Below is a small trained network, with its code and all its weights. Each question gives an input and a class and asks what happens when units are switched off, that is, made to give their printed mean instead of their output.

import numpy as np


def w(rows, s, z=0):
    codes = np.array(rows[::2]) - 128.0
    scale = np.full(codes.shape[1], s)
    scale[-1] = z or s
    return codes * scale


def f(y):
    return np.maximum(y, 0)


def log_softmax(a):
    a = a - a.max(-1, keepdims=True)
    return a - np.log(np.exp(a).sum(-1, keepdims=True))


def net(x, mask):
    res = np.array(x, float).reshape(1, 4) / 4 @ E
    y = f(res @ A[0][:, :-1].T + A[0][:, -1])
    res = res + np.where(mask, y, B[0][:, -1]) @ B[0][:, :-1]
    return log_softmax(res[-1] @ U[:, :-1].T + U[:, -1])


A, B = {}, {}
E = w([
[135,170,161,84,158,53,181,181,105,109],'x0',
[166,73,191,126,68,30,108,97,206,222],'x1',
[4,160,163,92,102,58,121,147,223,38],'x2',
[236,168,109,65,108,109,127,133,195,125],'x3',
],0.012)
A[0] = w([
[142,145,99,138,153,178,167,159,84,133,144],'N1',
[141,167,76,152,97,165,98,103,139,147,178],'N2',
[111,129,138,108,127,61,139,148,118,128,142],'N3',
[133,216,84,80,189,107,159,214,137,80,138],'N4',
[85,105,164,112,118,107,128,120,160,69,78],'N5',
[147,97,147,144,153,106,162,135,7,137,166],'N6',
[133,110,114,160,171,143,129,104,91,142,143],'N7',
[108,133,168,103,143,82,171,155,91,102,196],'N8',
[84,76,121,129,126,165,90,136,142,128,115],'N9',
[152,123,135,211,160,143,170,115,70,119,150],'N10',
[76,105,152,114,106,161,99,202,121,84,117],'N11',
[72,103,160,138,139,165,120,97,115,97,105],'N12',
[189,83,136,118,125,129,114,105,100,128,62],'N13',
[170,98,76,112,110,181,107,95,118,162,184],'N14',
[161,119,110,116,182,163,170,143,83,148,103],'N15',
[122,103,152,115,28,113,145,117,203,119,254],'N16',
],0.013,0.005)
B[0] = w([
[73,75,86,76,73,208,204,34,71,174,218],'N1',
[136,144,92,189,107,149,184,76,196,137,185],'N2',
[167,83,150,86,52,65,164,113,135,170,184],'N3',
[211,179,2,157,121,174,178,112,190,77,248],'N4',
[143,175,118,140,146,105,118,232,142,96,202],'N5',
[41,147,173,184,92,179,179,136,30,151,229],'N6',
[61,58,112,164,146,126,94,49,102,164,195],'N7',
[157,162,75,99,124,123,242,154,196,143,208],'N8',
[180,102,125,224,136,130,103,166,187,115,175],'N9',
[72,97,120,127,63,164,120,89,20,193,218],'N10',
[83,232,169,144,120,208,123,167,113,102,198],'N11',
[135,137,179,232,112,205,114,212,111,135,194],'N12',
[80,175,184,174,122,147,124,207,112,59,174],'N13',
[124,193,87,237,52,179,194,181,158,120,219],'N14',
[89,81,82,188,24,132,189,128,71,214,207],'N15',
[192,146,146,107,115,78,110,231,205,172,234],'N16',
],0.0087,0.017)
U = w([
[183,99,200,72,156,2,67,140,164,194,51],'0',
[120,94,124,212,147,195,18,75,121,124,1],'1',
[103,195,220,180,141,150,94,198,71,103,99],'2',
[178,171,46,184,89,109,172,176,197,135,185],'3',
[141,177,57,72,217,178,141,84,153,1,94],'4',
[45,64,56,119,94,160,145,52,52,207,68],'5',
],0.0095,0.0026)

Each question gives the input, the list of numbers given to net, and the class t.
The units are the neurons (one row each of A and B). Each row of codes is followed by its name. A weight is (code - 128) times the scale printed after its matrix; where a second scale follows, it is the last column's (A, B and U).
mask holds one flag per neuron, in row order. A switched-off neuron (its flag False) gives its mean, the last column of its row in B, instead of its output. The means were averaged over made-up inputs and are rounded, as every weight is.
A unit's drop is (log p(t) with every unit on - log p(t) with that unit switched off) / (log p(t) with every unit on - log p(t) with every unit switched off).
The circuit of an input: a set's keep is (log p(t) with only the set's units on - log p(t) with every unit switched off) / (log p(t) with every unit on - log p(t) with every unit switched off). Starting from the 12 units with the biggest drops (on a tie, the unit counted first), units are removed one at a time, each time the one whose removal leaves the highest keep (on an exact tie, the one counted first), for as long as the keep stays at least 0.8.
circuit, biggest first: the units of the circuit, biggest drop first
top k neurons: the k neurons with the biggest drops, biggest first
drop when u is switched off: that unit's drop, to one decimal
input [-6,-6,1,-1], class 5: top 2 neurons	(N1, N16)
input [1,5,4,-1], class 0: top neuron	(N4)
input [4,6,1,-6], class 0: top 2 neurons	(N4, N14)
input [-3,2,2,-3], class 2: circuit, biggest first	(N4, N1)
input [0,-5,2,-7], class 2: top 2 neurons	(N12, N11)
input [-6,8,5,-4], class 0: top 2 neurons	(N4, N14)
input [3,3,0,-3], class 0: top 2 neurons	(N4, N14)
input [7,0,0,-5], class 5: top 4 neurons	(N16, N6, N14, N9)
input [4,-4,1,-3], class 5: top 3 neurons	(N16, N14, N1)
input [2,2,-1,-2], class 5: top 4 neurons	(N4, N16, N5, N14)
input [-7,6,-1,-5], class 3: top 2 neurons	(N16, N14)
input [0,-7,3,-7], class 2: drop when N12 is switched off	2.0
input [-5,7,5,-4], class 0: drop when N14 is switched off	0.2
input [-4,1,0,-3], class 1: drop when N5 is switched off	0.1
input [3,5,0,8], class 0: top neuron	(N14)
